Below are the code and all the weights of a small trained network. Each question names an input and a target symbol and asks about switching units off, where a switched-off unit gives its printed mean instead of its output.

import numpy as np


def w(rows, s, z=0):
    codes = np.array(rows[::2]) - 128.0
    scale = np.full(codes.shape[1], s)
    scale[-1] = z or s
    return codes * scale


def f(y):
    return y / 2 * (1 + np.tanh(0.7978845608 * (y + 0.044715 * y**3)))


def softmax(a):
    e = np.exp(a - a.max(-1, keepdims=True))
    return e / e.sum(-1, keepdims=True)


def log_softmax(a):
    a = a - a.max(-1, keepdims=True)
    return a - np.log(np.exp(a).sum(-1, keepdims=True))


def net(x, mask):
    ids = ['βδεηλξπτψ'.index(c) for c in x.split()]
    T = len(ids)
    res = E[ids] + P[:T]
    r = res
    for j in range(3):
        rows = slice(2 * j, 2 * j + 2)
        q, k, v = (r @ M[0][rows].T for M in (Q, K, V))
        z = softmax(np.where(np.tri(T) > 0, q @ k.T / 2**0.5, -1e9)) @ v
        o = O[0][rows]
        res = res + np.where(mask[j], z, o[:, -1]) @ o[:, :-1]
    y = f(res @ A[0][:, :-1].T + A[0][:, -1])
    res = res + np.where(mask[3:11], y, B[0][:, -1]) @ B[0][:, :-1]
    return log_softmax(res[-1] @ U[:, :-1].T + U[:, -1])


Q, K, V, O, A, B = {}, {}, {}, {}, {}, {}
E = w([
[200,97,169,162,122,131],'β',
[125,148,199,83,139,155],'δ',
[148,161,140,64,141,194],'ε',
[185,109,107,174,105,162],'η',
[105,125,54,81,101,159],'λ',
[110,176,140,89,72,52],'ξ',
[186,147,120,67,183,64],'π',
[197,123,158,103,91,133],'τ',
[137,157,160,254,127,142],'ψ',
],0.02)
P = w([
[118,71,188,137,27,169],'0',
[190,245,95,127,130,226],'1',
[128,117,161,162,165,129],'2',
[135,85,158,114,12,129],'3',
[123,251,22,196,133,164],'4',
[125,115,163,167,177,127],'5',
],0.011)
Q[0] = w([
[164,82,29,133,162,142],'H1',
[144,166,118,148,253,127],'H1',
[115,199,170,131,57,99],'H2',
[68,134,109,124,184,233],'H2',
[211,111,118,72,92,118],'H3',
[134,87,136,153,163,97],'H3',
],0.044)
K[0] = w([
[199,53,47,180,78,195],'H1',
[128,119,238,218,142,255],'H1',
[105,204,184,71,58,41],'H2',
[39,95,93,100,120,242],'H2',
[104,77,36,67,157,50],'H3',
[172,72,131,223,151,149],'H3',
],0.031)
V[0] = w([
[182,63,152,116,121,181],'H1',
[75,141,101,151,46,167],'H1',
[20,140,160,3,137,145],'H2',
[95,148,52,120,139,133],'H2',
[103,72,56,129,137,121],'H3',
[186,112,200,163,132,160],'H3',
],0.013)
O[0] = w([
[52,167,69,76,88,166,115],'H1',
[68,203,233,213,87,131,197],'H1',
[255,108,13,181,49,13,194],'H2',
[166,131,82,66,64,140,80],'H2',
[18,142,181,151,180,214,1],'H3',
[133,63,59,91,182,107,146],'H3',
],0.0074,0.0081)
A[0] = w([
[89,50,127,129,78,45,141],'N1',
[165,184,107,74,187,121,254],'N2',
[163,217,89,108,182,86,78],'N3',
[77,173,116,112,211,25,6],'N4',
[75,164,177,13,38,108,117],'N5',
[44,3,153,144,51,40,10],'N6',
[98,199,37,128,178,139,12],'N7',
[103,193,118,167,105,119,8],'N8',
],0.015,0.0049)
B[0] = w([
[27,98,154,148,49,95,241],'N1',
[187,79,104,208,16,163,212],'N2',
[49,149,152,76,239,201,249],'N3',
[162,128,51,62,150,10,158],'N4',
[181,101,45,160,165,82,217],'N5',
[188,176,163,80,221,164,202],'N6',
[88,159,254,118,107,107,157],'N7',
[146,70,136,121,76,219,197],'N8',
],0.014)
U = w([
[171,183,93,191,120,178,236],'β',
[76,93,156,104,100,185,101],'δ',
[62,164,119,68,75,125,212],'ε',
[77,27,107,99,74,146,35],'η',
[164,105,93,79,149,123,153],'λ',
[185,88,182,164,92,107,100],'ξ',
[77,117,76,230,145,113,124],'π',
[78,218,35,171,53,118,138],'τ',
[145,2,164,95,162,152,2],'ψ',
],0.0074,0.0056)

Each question gives the input, a string of symbols that net reads in full, and the target symbol t.
The units are the heads (2 rows each of Q, K, V and O) and the neurons (one row each of A and B). Each row of codes is followed by its name. A weight is (code - 128) times the scale printed after its matrix; where a second scale follows, it is the last column's (O, A, B and U).
mask holds one flag per unit, heads first, then neurons. A switched-off unit (its flag False) gives its mean, the last column of its rows in O or B, instead of its output. The means were averaged over made-up inputs and are rounded, as every weight is.
A unit's drop is (log p(t) with every unit on - log p(t) with that unit switched off) / (log p(t) with every unit on - log p(t) with every unit switched off).
The circuit of an input: a set's keep is (log p(t) with only the set's units on - log p(t) with every unit switched off) / (log p(t) with every unit on - log p(t) with every unit switched off). Starting from all 11 units, units are removed one at a time, each time the one whose removal leaves the highest keep (on an exact tie, the one counted first), for as long as the keep stays at least 0.8.
units of the circuit, in order: the units of the circuit, biggest drop first
top k neurons: the k neurons with the biggest drops, biggest first
which heads matter: for each layer, one digit per head in row order, 1 if its drop is at least 0.15 and else 0, layers parted by /
input ξ η π λ, target β: which heads matter => 101
input ξ ψ ξ δ, target ξ: units of the circuit, in order => (N3)
input β π τ β, target η: which heads matter => 110
input ξ π ξ π ξ τ, target ξ: which heads matter => 100
input π ξ π ξ π, target ε: top 4 neurons => (N7 N3 N4 N8)
input δ π ξ, target ε: top 3 neurons => (N1 N5 N2)
input η τ ξ β β, target δ: top 2 neurons => (N8 N5)
input ξ ε ε ξ η ξ, target ε: which heads matter => 010
input ψ ξ π τ, target η: units of the circuit, in order => (H1 N1)
input β τ ε δ, target ε: which heads matter => 011
input ξ ε β π ξ, target δ: which heads matter => 001
input η τ ξ π τ, target δ: which heads matter => 110
input ξ ξ λ ξ β δ, target η: units of the circuit, in order => (H1 N6 N2)
input ξ ξ π ε, target η: which heads matter => 110
input ξ ξ ξ ξ λ, target β: units of the circuit, in order => (N1)
input ξ ξ ε ξ ξ ε, target β: top 2 neurons => (N1 N2)
input δ π ξ π π, target ε: which heads matter => 000
input ξ ξ τ π, target η: units of the circuit, in order => (H1 N6 N1)
input ξ π τ ε π, target δ: top 3 neurons => (N7 N3 N2)
input δ ξ π π δ, target δ: top 4 neurons => (N3 N8 N5 N7)
input ξ ε η, target δ: top 2 neurons => (N5 N4)
input π π λ, target τ: which heads matter => 010
input ξ λ τ π ψ ε, target β: which heads matter => 010
input ψ λ τ ξ ξ, target δ: which heads matter => 001
input ξ π ψ ξ π, target δ: top 2 neurons => (N3 N7)
input ε β π ψ ψ, target δ: top neuron => (N8)
input π π ξ ξ, target ξ: top neuron => (N6)
input ε ξ δ τ ε λ, target τ: top 2 neurons => (N5 N6)
input ξ ψ ψ ε, target ξ: which heads matter => 110
input π π β η, target η: top 3 neurons => (N6 N3 N5)
